Below is a small trained network, with its code and all its weights. Each question gives an input and a target symbol and asks what happens when units are switched off, that is, made to give their printed mean instead of their output.

import numpy as np


def w(rows, s, z=0):
    codes = np.array(rows[::2]) - 128.0
    scale = np.full(codes.shape[1], s)
    scale[-1] = z or s
    return codes * scale


def f(y):
    return np.maximum(y, 0)


def softmax(a):
    e = np.exp(a - a.max(-1, keepdims=True))
    return e / e.sum(-1, keepdims=True)


def log_softmax(a):
    a = a - a.max(-1, keepdims=True)
    return a - np.log(np.exp(a).sum(-1, keepdims=True))


def net(x, mask):
    ids = ['αβδεζηθλμξπψω'.index(c) for c in x.split()]
    T = len(ids)
    res = E[ids] + P[:T]
    u = 0
    for l in range(3):
        r = res
        for j in range(3):
            rows = slice(2 * j, 2 * j + 2)
            q, k, v = (r @ M[l][rows].T for M in (Q, K, V))
            z = softmax(np.where(np.tri(T) > 0, q @ k.T / 2**0.5, -1e9)) @ v
            o = O[l][rows]
            res = res + np.where(mask[u + j], z, o[:, -1]) @ o[:, :-1]
        u += 3
        y = f(res @ A[l][:, :-1].T + A[l][:, -1])
        res = res + np.where(mask[u : u + 4], y, B[l][:, -1]) @ B[l][:, :-1]
        u += 4
    return log_softmax(res[-1] @ U[:, :-1].T + U[:, -1])


Q, K, V, O, A, B = {}, {}, {}, {}, {}, {}
E = w([
[95,200,129,183,98,168,89],'α',
[166,83,143,140,164,187,22],'β',
[165,192,182,211,187,119,165],'δ',
[160,92,184,22,147,58,255],'ε',
[166,115,204,148,182,100,133],'ζ',
[15,157,88,186,62,107,40],'η',
[129,86,116,13,114,162,130],'θ',
[94,133,67,213,199,48,79],'λ',
[202,149,211,82,191,130,231],'μ',
[63,211,121,153,100,72,208],'ξ',
[199,144,182,122,165,216,127],'π',
[150,127,165,67,80,167,25],'ψ',
[64,73,122,23,75,84,119],'ω',
],0.0091)
P = w([
[81,147,125,97,141,206,179],'0',
[159,127,140,152,64,108,120],'1',
[102,4,203,200,182,149,158],'2',
[150,195,31,96,110,151,123],'3',
[107,156,189,46,207,33,95],'4',
[195,111,125,152,50,90,126],'5',
[53,98,177,116,214,190,157],'6',
[155,129,124,137,69,112,135],'7',
[101,205,207,35,206,37,45],'8',
[183,108,123,149,67,95,133],'9',
],0.012)
Q[0] = w([
[94,171,227,117,152,117,120],'0.h1',
[206,192,45,65,21,153,218],'0.h1',
[168,28,109,192,170,122,179],'0.h2',
[70,100,156,187,198,167,181],'0.h2',
[52,136,88,149,184,254,165],'0.h3',
[195,188,204,77,110,50,55],'0.h3',
],0.0066)
K[0] = w([
[65,102,134,155,167,183,159],'0.h1',
[208,108,43,173,54,108,142],'0.h1',
[66,106,154,160,163,207,167],'0.h2',
[81,105,81,102,183,142,161],'0.h2',
[36,135,134,103,254,176,122],'0.h3',
[221,191,75,120,81,122,116],'0.h3',
],0.0088)
V[0] = w([
[38,64,149,163,205,183,159],'0.h1',
[97,128,86,131,106,137,57],'0.h1',
[219,157,71,136,82,154,116],'0.h2',
[54,65,238,106,115,149,143],'0.h2',
[243,165,124,171,46,48,109],'0.h3',
[1,179,187,113,242,161,142],'0.h3',
],0.0054)
O[0] = w([
[81,96,122,155,253,119,84,254],'0.h1',
[97,122,134,137,125,92,202,54],'0.h1',
[134,183,89,135,80,59,57,55],'0.h2',
[141,70,153,192,187,181,169,200],'0.h2',
[172,103,163,128,67,77,109,147],'0.h3',
[26,147,63,98,132,183,158,183],'0.h3',
],0.0064,0.0018)
A[0] = w([
[70,169,219,87,138,117,27,247],'0.n1',
[204,220,150,185,66,254,84,164],'0.n2',
[26,148,209,38,236,91,185,127],'0.n3',
[189,146,5,133,221,107,102,253],'0.n4',
],0.0071,0.0044)
B[0] = w([
[202,110,58,77,242,73,155,212],'0.n1',
[195,164,13,200,78,180,120,177],'0.n2',
[189,138,78,134,255,118,74,254],'0.n3',
[58,215,252,106,161,130,99,174],'0.n4',
],0.0075,0.01)
Q[1] = w([
[167,181,106,112,162,73,159],'1.h1',
[79,102,124,177,172,161,62],'1.h1',
[174,129,155,130,114,42,214],'1.h2',
[175,141,64,90,104,84,93],'1.h2',
[78,64,138,76,98,148,4],'1.h3',
[147,96,71,55,65,184,2],'1.h3',
],0.0091)
K[1] = w([
[144,125,170,154,85,102,113],'1.h1',
[87,163,138,88,130,153,95],'1.h1',
[127,92,120,165,107,107,195],'1.h2',
[140,127,106,108,76,91,112],'1.h2',
[106,73,111,76,139,140,2],'1.h3',
[130,84,96,83,79,179,15],'1.h3',
],0.012)
V[1] = w([
[44,67,177,137,60,175,41],'1.h1',
[103,235,198,119,150,152,84],'1.h1',
[167,72,122,179,146,103,181],'1.h2',
[113,65,70,157,66,146,196],'1.h2',
[91,111,97,93,105,139,2],'1.h3',
[136,67,135,96,110,182,3],'1.h3',
],0.0064)
O[1] = w([
[195,152,68,122,148,183,3,2],'1.h1',
[208,182,101,197,168,86,210,147],'1.h1',
[91,135,206,151,105,177,81,145],'1.h2',
[123,106,107,106,33,155,53,91],'1.h2',
[139,111,27,106,131,77,203,86],'1.h3',
[167,68,44,99,184,103,187,66],'1.h3',
],0.0063,0.0073)
A[1] = w([
[217,158,152,69,97,254,180,155],'1.n1',
[148,51,153,67,152,140,160,105],'1.n2',
[105,105,212,113,201,219,122,66],'1.n3',
[167,37,131,93,168,163,95,1],'1.n4',
],0.0074,0.0041)
B[1] = w([
[254,169,192,96,187,185,176,171],'1.n1',
[45,136,182,125,86,170,89,172],'1.n2',
[106,105,55,124,111,15,192,255],'1.n3',
[121,219,113,207,127,109,132,167],'1.n4',
],0.0078,0.0091)
Q[2] = w([
[122,106,88,147,124,186,254],'2.h1',
[132,208,117,114,148,110,149],'2.h1',
[104,120,134,72,148,136,211],'2.h2',
[92,87,127,166,137,200,169],'2.h2',
[131,114,80,228,187,146,105],'2.h3',
[97,139,69,238,86,136,177],'2.h3',
],0.0081)
K[2] = w([
[82,225,102,42,169,167,155],'2.h1',
[160,196,137,104,85,113,112],'2.h1',
[120,206,124,43,102,132,159],'2.h2',
[82,206,109,72,203,143,109],'2.h2',
[137,251,98,117,116,128,111],'2.h3',
[57,254,93,44,240,178,92],'2.h3',
],0.0079)
V[2] = w([
[135,154,2,56,168,193,110],'2.h1',
[66,107,154,144,179,123,101],'2.h1',
[113,144,86,231,167,164,106],'2.h2',
[176,219,135,108,177,193,167],'2.h2',
[191,36,127,211,101,122,119],'2.h3',
[127,172,90,190,99,126,109],'2.h3',
],0.0096)
O[2] = w([
[170,35,108,153,73,84,15,149],'2.h1',
[153,228,61,60,169,136,85,117],'2.h1',
[158,124,92,207,236,227,204,175],'2.h2',
[231,78,190,80,78,163,164,247],'2.h2',
[185,9,85,225,140,137,254,4],'2.h3',
[126,98,192,212,152,178,104,123],'2.h3',
],0.007,0.011)
A[2] = w([
[228,82,170,196,188,254,206,143],'2.n1',
[181,85,16,121,212,48,169,4],'2.n2',
[131,103,86,94,33,204,108,58],'2.n3',
[58,99,212,211,152,45,99,253],'2.n4',
],0.0082,0.0033)
B[2] = w([
[67,38,133,175,135,79,86,232],'2.n1',
[159,167,144,180,8,159,138,250],'2.n2',
[85,120,72,128,176,197,162,160],'2.n3',
[117,119,78,46,149,191,102,215],'2.n4',
],0.011,0.016)
U = w([
[139,152,66,168,133,232,78,15],'α',
[231,132,140,91,143,40,56,114],'β',
[200,173,222,189,155,142,85,38],'δ',
[174,114,198,87,128,111,195,123],'ε',
[50,128,124,162,153,79,191,221],'ζ',
[64,153,36,144,126,48,82,87],'η',
[145,74,120,65,122,203,166,156],'θ',
[116,123,139,83,247,170,139,255],'λ',
[157,103,189,116,102,74,118,85],'μ',
[44,168,141,164,39,178,197,140],'ξ',
[82,96,110,136,161,165,71,90],'π',
[163,135,101,172,69,117,135,90],'ψ',
[41,104,63,76,109,56,209,181],'ω',
],0.011,0.0057)

Each question gives the input, a string of symbols that net reads in full, and the target symbol t.
The units are the heads (2 rows each of Q, K, V and O) and the neurons (one row each of A and B). Each row of codes is followed by its name. A weight is (code - 128) times the scale printed after its matrix; where a second scale follows, it is the last column's (O, A, B and U).
mask holds one flag per unit, layer by layer, with each layer's heads first. A switched-off unit (its flag False) gives its mean, the last column of its rows in O or B, instead of its output. The means were averaged over made-up inputs and are rounded, as every weight is.
A unit's drop is (log p(t) with every unit on - log p(t) with that unit switched off) / (log p(t) with every unit on - log p(t) with every unit switched off).
The circuit of an input: a set's keep is (log p(t) with only the set's units on - log p(t) with every unit switched off) / (log p(t) with every unit on - log p(t) with every unit switched off). Starting from the 12 units with the biggest drops (on a tie, the unit counted first), units are removed one at a time, each time the one whose removal leaves the highest keep (on an exact tie, the one counted first), for as long as the keep stays at least 0.8.
circuit, biggest first: the units of the circuit, biggest drop first
k most important neurons: the k neurons with the biggest drops, biggest first
which heads matter: for each layer, one digit per head in row order, 1 if its drop is at least 0.15 and else 0, layers parted by /
input ξ α α π ξ δ θ ω, target ω: circuit, biggest first => (2.n2; 0.n3)
input ξ α θ ξ μ ξ α ω ζ, target λ: circuit, biggest first => (2.h1; 2.n4; 0.h1)
input ξ ξ μ θ η δ δ θ δ, target ζ: circuit, biggest first => (2.h3; 2.h1; 2.n1; 0.h3)
input ξ α α, target λ: circuit, biggest first => (2.n2)
input ξ η π λ, target λ: circuit, biggest first => (0.n4; 2.n2)
input ξ ξ δ π θ ξ ζ ξ δ, target λ: 4 most important neurons => (2.n4; 0.n4; 0.n2; 2.n1)
input δ β ξ θ ξ ω ω ξ ξ, target η: circuit, biggest first => (2.h2; 0.n3)
input ξ θ θ δ θ θ ξ, target ζ: 3 most important neurons => (0.n3; 2.n1; 0.n4)
input β α ζ, target ψ: which heads matter => 101 / 100 / 110
input ξ ξ ψ ε ξ θ α λ ξ, target β: circuit, biggest first => (0.n1; 0.h3)
input ξ ξ θ ε α δ α α θ, target ζ: circuit, biggest first => (2.h3; 2.h1; 2.n1; 0.h3)
input ξ ζ ξ α δ ξ θ δ π, target λ: circuit, biggest first => (2.h1; 0.n1)
input α δ δ α ξ π α, target π: 2 most important neurons => (0.n2; 2.n1)
input η μ π, target α: 3 most important neurons => (1.n3; 2.n2; 2.n4)
input α λ β, target π: circuit, biggest first => (2.n1; 2.h2)
input α η ψ ψ ξ ξ ξ, target θ: which heads matter => 100 / 000 / 110
input δ ξ α ω ω ξ ξ ξ η, target λ: 3 most important neurons => (0.n1; 2.n4; 1.n3)
input π ξ δ α ω ψ ξ, target π: which heads matter => 000 / 000 / 111
input ω α ξ β δ ξ ξ α, target α: 3 most important neurons => (0.n2; 1.n3; 0.n3)
input α ξ ξ ξ δ π, target π: which heads matter => 100 / 000 / 000
input θ θ α π α δ, target δ: 2 most important neurons => (1.n3; 0.n2)
input ξ ξ λ ε ξ α ξ, target ω: 2 most important neurons => (1.n3; 0.n2)
input ξ ξ δ δ θ α, target α: 2 most important neurons => (0.n2; 0.n3)
input α ξ ξ π ψ α α ξ δ, target π: 3 most important neurons => (2.n4; 0.n2; 2.n1)
input ξ ξ α α ξ ε ξ θ ξ, target ω: which heads matter => 001 / 100 / 111
